Below are the code and all the weights of a small trained network. Each question names an input and a class and asks about switching units off, where a switched-off unit gives its printed mean instead of its output.

import numpy as np


def w(rows, s, z=0):
    codes = np.array(rows[::2]) - 128.0
    scale = np.full(codes.shape[1], s)
    scale[-1] = z or s
    return codes * scale


def f(y):
    return y / 2 * (1 + np.tanh(0.7978845608 * (y + 0.044715 * y**3)))


def log_softmax(a):
    a = a - a.max(-1, keepdims=True)
    return a - np.log(np.exp(a).sum(-1, keepdims=True))


def net(x, mask):
    res = np.array(x, float).reshape(1, 8) / 4 @ E
    y = f(res @ A[0][:, :-1].T + A[0][:, -1])
    res = res + np.where(mask, y, B[0][:, -1]) @ B[0][:, :-1]
    return log_softmax(res[-1] @ U[:, :-1].T + U[:, -1])


A, B = {}, {}
E = w([
[70,22,59,28,8],'x0',
[212,52,202,60,213],'x1',
[125,126,127,128,131],'x2',
[118,117,121,131,145],'x3',
[105,199,114,17,187],'x4',
[125,124,124,128,134],'x5',
[114,112,119,135,150],'x6',
[127,125,129,128,131],'x7',
],0.015)
A[0] = w([
[127,197,135,93,200,156],'n1',
[174,31,98,47,109,80],'n2',
[56,177,117,66,107,101],'n3',
[103,94,174,154,70,137],'n4',
[42,165,68,131,76,182],'n5',
[197,55,141,210,118,247],'n6',
[159,92,134,190,89,225],'n7',
[76,165,49,164,81,212],'n8',
[121,144,129,252,110,166],'n9',
[45,217,96,193,111,192],'n10',
[102,93,95,175,84,205],'n11',
[228,153,157,116,182,139],'n12',
[81,216,147,203,147,209],'n13',
[58,179,157,57,160,174],'n14',
[135,141,109,48,159,147],'n15',
],0.017,0.012)
B[0] = w([
[209,160,134,65,147,222],'n1',
[93,187,226,86,19,240],'n2',
[172,142,27,121,56,206],'n3',
[62,62,139,181,145,184],'n4',
[101,130,28,122,56,251],'n5',
[134,99,238,216,159,249],'n6',
[54,51,170,187,124,215],'n7',
[20,21,73,113,68,249],'n8',
[81,119,176,223,149,226],'n9',
[97,186,202,50,2,248],'n10',
[45,77,150,165,102,217],'n11',
[190,130,130,125,210,230],'n12',
[148,213,237,68,53,242],'n13',
[203,172,21,51,72,219],'n14',
[168,170,141,91,100,203],'n15',
],0.014,0.026)
U = w([
[104,130,233,146,66,219],'0',
[111,209,160,26,86,157],'1',
[191,110,201,199,251,203],'2',
[214,163,127,73,233,160],'3',
[31,65,82,166,125,12],'4',
[98,134,7,87,99,35],'5',
],0.014,0.012)

Each question gives the input, the list of numbers given to net, and the class t.
The units are the neurons (one row each of A and B). Each row of codes is followed by its name. A weight is (code - 128) times the scale printed after its matrix; where a second scale follows, it is the last column's (A, B and U).
mask holds one flag per neuron, in row order. A switched-off neuron (its flag False) gives its mean, the last column of its row in B, instead of its output. The means were averaged over made-up inputs and are rounded, as every weight is.
A unit's drop is (log p(t) with every unit on - log p(t) with that unit switched off) / (log p(t) with every unit on - log p(t) with every unit switched off).
The circuit of an input: a set's keep is (log p(t) with only the set's units on - log p(t) with every unit switched off) / (log p(t) with every unit on - log p(t) with every unit switched off). Starting from the 12 units with the biggest drops (on a tie, the unit counted first), units are removed one at a time, each time the one whose removal leaves the highest keep (on an exact tie, the one counted first), for as long as the keep stays at least 0.8.
circuit, biggest first: the units of the circuit, biggest drop first
k most important neurons: the k neurons with the biggest drops, biggest first
drop when u is switched off: that unit's drop, to one decimal
input [-7,1,-4,1,5,2,-4,3], class 3: circuit, biggest first : (n12 n2)
input [8,-5,1,7,0,1,5,-2], class 4: most important neuron : (n11)
input [-1,-6,3,-4,2,-3,-5,-6], class 1: 2 most important neurons : (n10 n13)
input [-5,-7,-6,3,1,-4,-6,-3], class 1: 3 most important neurons : (n6 n10 n13)
input [4,0,-3,2,8,5,2,-1], class 5: 4 most important neurons : (n13 n10 n3 n14)
input [0,-4,6,-4,6,0,2,2], class 1: 2 most important neurons : (n10 n13)
input [5,0,0,5,3,-6,2,-6], class 5: 2 most important neurons : (n13 n10)
input [1,-5,-1,-8,-8,-2,-4,-4], class 4: 2 most important neurons : (n8 n2)
input [-8,2,-1,-1,8,-7,1,3], class 3: drop when n12 is switched off : 0.3
input [1,-2,8,-5,-6,-7,8,-7], class 4: drop when n2 is switched off : 0.2
input [2,-3,7,-8,-2,-1,2,-3], class 4: drop when n10 is switched off : 0.0
